Below are the code and all the weights of a small trained network. Each question names an input and a class and asks about switching units off, where a switched-off unit gives its printed mean instead of its output.

import numpy as np


def w(rows, s, z=0):
    codes = np.array(rows[::2]) - 128.0
    scale = np.full(codes.shape[1], s)
    scale[-1] = z or s
    return codes * scale


def f(y):
    return np.maximum(y, 0)


def log_softmax(a):
    a = a - a.max(-1, keepdims=True)
    return a - np.log(np.exp(a).sum(-1, keepdims=True))


def net(x, mask):
    res = np.array(x, float).reshape(1, 6) / 4 @ E
    y = f(res @ A[0][:, :-1].T + A[0][:, -1])
    res = res + np.where(mask, y, B[0][:, -1]) @ B[0][:, :-1]
    return log_softmax(res[-1] @ U[:, :-1].T + U[:, -1])


A, B = {}, {}
E = w([
[117,154,221,140,212],'x0',
[82,164,108,106,49],'x1',
[63,66,96,186,185],'x2',
[181,97,171,228,80],'x3',
[116,2,140,95,127],'x4',
[14,174,121,163,154],'x5',
],0.0093)
A[0] = w([
[108,75,151,185,158,13],'n0',
[88,195,168,231,153,15],'n1',
[163,58,157,191,143,87],'n2',
[95,150,128,88,80,97],'n3',
[145,85,167,123,161,26],'n4',
[93,129,62,91,112,190],'n5',
[185,153,138,6,135,166],'n6',
[85,90,149,88,127,223],'n7',
[95,124,53,91,110,115],'n8',
[137,49,159,151,97,131],'n9',
[172,98,80,76,194,200],'n10',
[115,149,27,125,106,77],'n11',
[163,71,157,101,131,181],'n12',
[175,191,177,157,145,222],'n13',
[117,102,68,141,125,75],'n14',
[158,76,77,156,164,55],'n15',
[187,69,139,153,125,5],'n16',
[135,150,78,164,180,139],'n17',
[187,138,108,188,112,143],'n18',
[60,169,143,216,167,102],'n19',
[90,199,164,164,157,154],'n20',
[130,132,186,23,112,197],'n21',
[81,113,95,191,49,158],'n22',
[28,157,187,103,145,212],'n23',
],0.014,0.0028)
B[0] = w([
[122,154,138,146,116,189],'n0',
[79,140,101,166,60,243],'n1',
[169,138,166,104,92,206],'n2',
[140,102,104,100,110,192],'n3',
[144,71,179,112,70,164],'n4',
[103,34,154,103,71,213],'n5',
[79,160,17,222,96,240],'n6',
[199,93,147,86,174,189],'n7',
[43,67,122,93,46,207],'n8',
[198,128,138,99,122,202],'n9',
[69,111,90,162,143,194],'n10',
[45,103,137,73,62,208],'n11',
[184,84,133,181,111,191],'n12',
[48,152,172,201,33,226],'n13',
[98,100,114,99,84,170],'n14',
[116,145,167,159,103,172],'n15',
[187,80,170,108,164,185],'n16',
[37,141,104,159,135,176],'n17',
[160,85,199,117,144,199],'n18',
[136,148,67,177,157,245],'n19',
[193,149,124,202,119,230],'n20',
[173,87,31,115,147,219],'n21',
[132,154,107,24,90,233],'n22',
[251,179,99,123,254,235],'n23',
],0.0087,0.011)
U = w([
[186,117,96,111,212,253],'0',
[124,158,174,48,97,89],'1',
[161,83,251,125,119,115],'2',
[78,72,104,108,37,59],'3',
[119,201,108,215,126,233],'4',
[40,77,162,88,199,55],'5',
],0.011,0.0014)

Each question gives the input, the list of numbers given to net, and the class t.
The units are the neurons (one row each of A and B). Each row of codes is followed by its name. A weight is (code - 128) times the scale printed after its matrix; where a second scale follows, it is the last column's (A, B and U).
mask holds one flag per neuron, in row order. A switched-off neuron (its flag False) gives its mean, the last column of its row in B, instead of its output. The means were averaged over made-up inputs and are rounded, as every weight is.
A unit's drop is (log p(t) with every unit on - log p(t) with that unit switched off) / (log p(t) with every unit on - log p(t) with every unit switched off).
The circuit of an input: a set's keep is (log p(t) with only the set's units on - log p(t) with every unit switched off) / (log p(t) with every unit on - log p(t) with every unit switched off). Starting from the 12 units with the biggest drops (on a tie, the unit counted first), units are removed one at a time, each time the one whose removal leaves the highest keep (on an exact tie, the one counted first), for as long as the keep stays at least 0.8.
circuit, biggest first: the units of the circuit, biggest drop first
top k neurons: the k neurons with the biggest drops, biggest first
drop when u is switched off: that unit's drop, to one decimal
input [-3,-3,-3,-1,-1,8], class 4: circuit, biggest first -> [n23]
input [-4,3,8,8,6,3], class 2: circuit, biggest first -> [n6 n9 n2]
input [6,8,3,8,7,4], class 0: circuit, biggest first -> [n23 n13]
input [-4,-1,-3,5,-1,4], class 1: circuit, biggest first -> [n6 n8 n22 n10]
input [-4,-8,1,8,-3,2], class 2: top 2 neurons -> [n18 n6]
input [4,6,-3,-8,-4,-5], class 4: top 3 neurons -> [n6 n23 n22]
input [8,0,-4,-6,1,-6], class 4: top 2 neurons -> [n6 n13]
input [-6,-6,-1,8,1,7], class 1: top 2 neurons -> [n22 n6]
input [1,-5,7,-6,6,1], class 5: top 2 neurons -> [n10 n20]
input [-7,-3,-6,-2,-8,8], class 3: drop when n11 is switched off -> 0.2
input [-4,5,0,6,-2,-5], class 2: drop when n18 is switched off -> 0.2
input [8,-1,-6,-8,4,4], class 0: drop when n6 is switched off -> 0.0
